Below are the code and all the weights of a small trained network. Each question names an input and a target symbol and asks about switching units off, where a switched-off unit gives its printed mean instead of its output.

import numpy as np


def w(rows, s, z=0):
    codes = np.array(rows[::2]) - 128.0
    scale = np.full(codes.shape[1], s)
    scale[-1] = z or s
    return codes * scale


def norm(h):
    return h / np.sqrt((h * h).mean(-1, keepdims=True) + 1e-5)


def f(y):
    return np.maximum(y, 0)


def softmax(a):
    e = np.exp(a - a.max(-1, keepdims=True))
    return e / e.sum(-1, keepdims=True)


def log_softmax(a):
    a = a - a.max(-1, keepdims=True)
    return a - np.log(np.exp(a).sum(-1, keepdims=True))


def net(x, mask):
    ids = ['ΣΨγδεηλμξπ'.index(c) for c in x.split()]
    T = len(ids)
    res = E[ids] + P[:T]
    r = norm(res)
    for j in range(3):
        rows = slice(2 * j, 2 * j + 2)
        q, k, v = (r @ M[0][rows].T for M in (Q, K, V))
        z = softmax(np.where(np.tri(T) > 0, q @ k.T / 2**0.5, -1e9)) @ v
        o = O[0][rows]
        res = res + np.where(mask[j], z, o[:, -1]) @ o[:, :-1]
    y = f(norm(res) @ A[0][:, :-1].T + A[0][:, -1])
    res = res + np.where(mask[3:11], y, B[0][:, -1]) @ B[0][:, :-1]
    return log_softmax(norm(res)[-1] @ U[:, :-1].T + U[:, -1])


Q, K, V, O, A, B = {}, {}, {}, {}, {}, {}
E = w([
[142,129,140,106],'Σ',
[94,66,161,2],'Ψ',
[134,124,127,113],'γ',
[148,110,137,122],'δ',
[125,105,137,125],'ε',
[121,115,175,115],'η',
[176,112,144,87],'λ',
[96,144,140,100],'μ',
[153,125,117,98],'ξ',
[105,124,130,132],'π',
],0.0073)
P = w([
[90,177,71,245],'0',
[45,35,202,13],'1',
[54,73,198,12],'2',
[35,105,166,8],'3',
[25,64,154,17],'4',
[70,87,139,60],'5',
[53,80,139,64],'6',
[15,56,168,30],'7',
],0.0016)
Q[0] = w([
[146,73,193,36],'H1',
[43,118,167,83],'H1',
[165,36,167,128],'H2',
[115,156,240,112],'H2',
[190,174,3,226],'H3',
[171,210,20,202],'H3',
],0.0055)
K[0] = w([
[120,194,97,234],'H1',
[222,122,70,160],'H1',
[74,215,42,205],'H2',
[181,154,21,181],'H2',
[136,173,214,3],'H3',
[148,167,213,22],'H3',
],0.0054)
V[0] = w([
[22,254,207,141],'H1',
[230,227,34,47],'H1',
[172,28,103,139],'H2',
[220,127,247,169],'H2',
[106,219,197,42],'H3',
[195,115,225,161],'H3',
],0.0059)
O[0] = w([
[38,186,172,179,249],'H1',
[222,213,183,110,248],'H1',
[156,79,79,82,71],'H2',
[133,33,184,213,254],'H2',
[82,155,254,114,150],'H3',
[138,32,185,173,226],'H3',
],0.0072,0.00088)
A[0] = w([
[170,126,134,54,81],'N1',
[128,190,213,242,149],'N2',
[90,167,109,202,97],'N3',
[191,154,44,200,3],'N4',
[79,125,148,103,111],'N5',
[216,107,142,213,76],'N6',
[253,120,170,107,64],'N7',
[145,171,109,245,27],'N8',
],0.0054,0.0063)
B[0] = w([
[84,134,160,123,149],'N1',
[190,155,74,229,253],'N2',
[205,73,184,81,135],'N3',
[63,21,255,250,128],'N4',
[111,120,109,109,162],'N5',
[43,178,237,105,138],'N6',
[42,93,192,52,162],'N7',
[21,144,46,123,128],'N8',
],0.0067,0.0035)
U = w([
[212,210,204,248,114],'Σ',
[88,126,146,37,5],'Ψ',
[182,243,3,62,63],'γ',
[246,26,42,157,202],'δ',
[144,70,13,157,145],'ε',
[18,22,145,230,169],'η',
[237,21,231,48,70],'λ',
[35,215,127,130,10],'μ',
[226,173,97,33,140],'ξ',
[23,189,20,98,103],'π',
],0.007,0.0029)

Each question gives the input, a string of symbols that net reads in full, and the target symbol t.
The units are the heads (2 rows each of Q, K, V and O) and the neurons (one row each of A and B). Each row of codes is followed by its name. A weight is (code - 128) times the scale printed after its matrix; where a second scale follows, it is the last column's (O, A, B and U).
mask holds one flag per unit, heads first, then neurons. A switched-off unit (its flag False) gives its mean, the last column of its rows in O or B, instead of its output. The means were averaged over made-up inputs and are rounded, as every weight is.
A unit's drop is (log p(t) with every unit on - log p(t) with that unit switched off) / (log p(t) with every unit on - log p(t) with every unit switched off).
The circuit of an input: a set's keep is (log p(t) with only the set's units on - log p(t) with every unit switched off) / (log p(t) with every unit on - log p(t) with every unit switched off). Starting from all 11 units, units are removed one at a time, each time the one whose removal leaves the highest keep (on an exact tie, the one counted first), for as long as the keep stays at least 0.8.
units of the circuit, in order: the units of the circuit, biggest drop first
most important unit: the unit with the biggest drop
which heads matter: for each layer, one digit per head in row order, 1 if its drop is at least 0.15 and else 0, layers parted by /
drop when u is switched off: that unit's drop, to one decimal
input δ Σ Σ λ μ, target δ: which heads matter => 001
input λ Σ ε, target λ: most important unit => H1
input Σ Σ π η μ, target Σ: units of the circuit, in order => [H1; N2]
input λ η γ γ, target λ: units of the circuit, in order => [H1; H3]
input η δ γ, target η: which heads matter => 100
input δ γ Ψ δ λ Ψ, target δ: which heads matter => 001
input Σ Σ Σ ξ π η Σ ξ, target Σ: which heads matter => 100
input λ ξ λ Σ γ, target λ: which heads matter => 100
input γ Σ η λ ε η, target γ: which heads matter => 001
input ξ π π π, target ξ: which heads matter => 100
input ξ η Σ Ψ Σ ξ γ, target ξ: drop when H1 is switched off => 0.2
input λ λ Σ π, target λ: drop when H1 is switched off => 0.7
input γ μ Σ Σ γ η γ, target γ: drop when H3 is switched off => 0.2
input δ η ξ λ Σ λ γ, target δ: units of the circuit, in order => [H3]
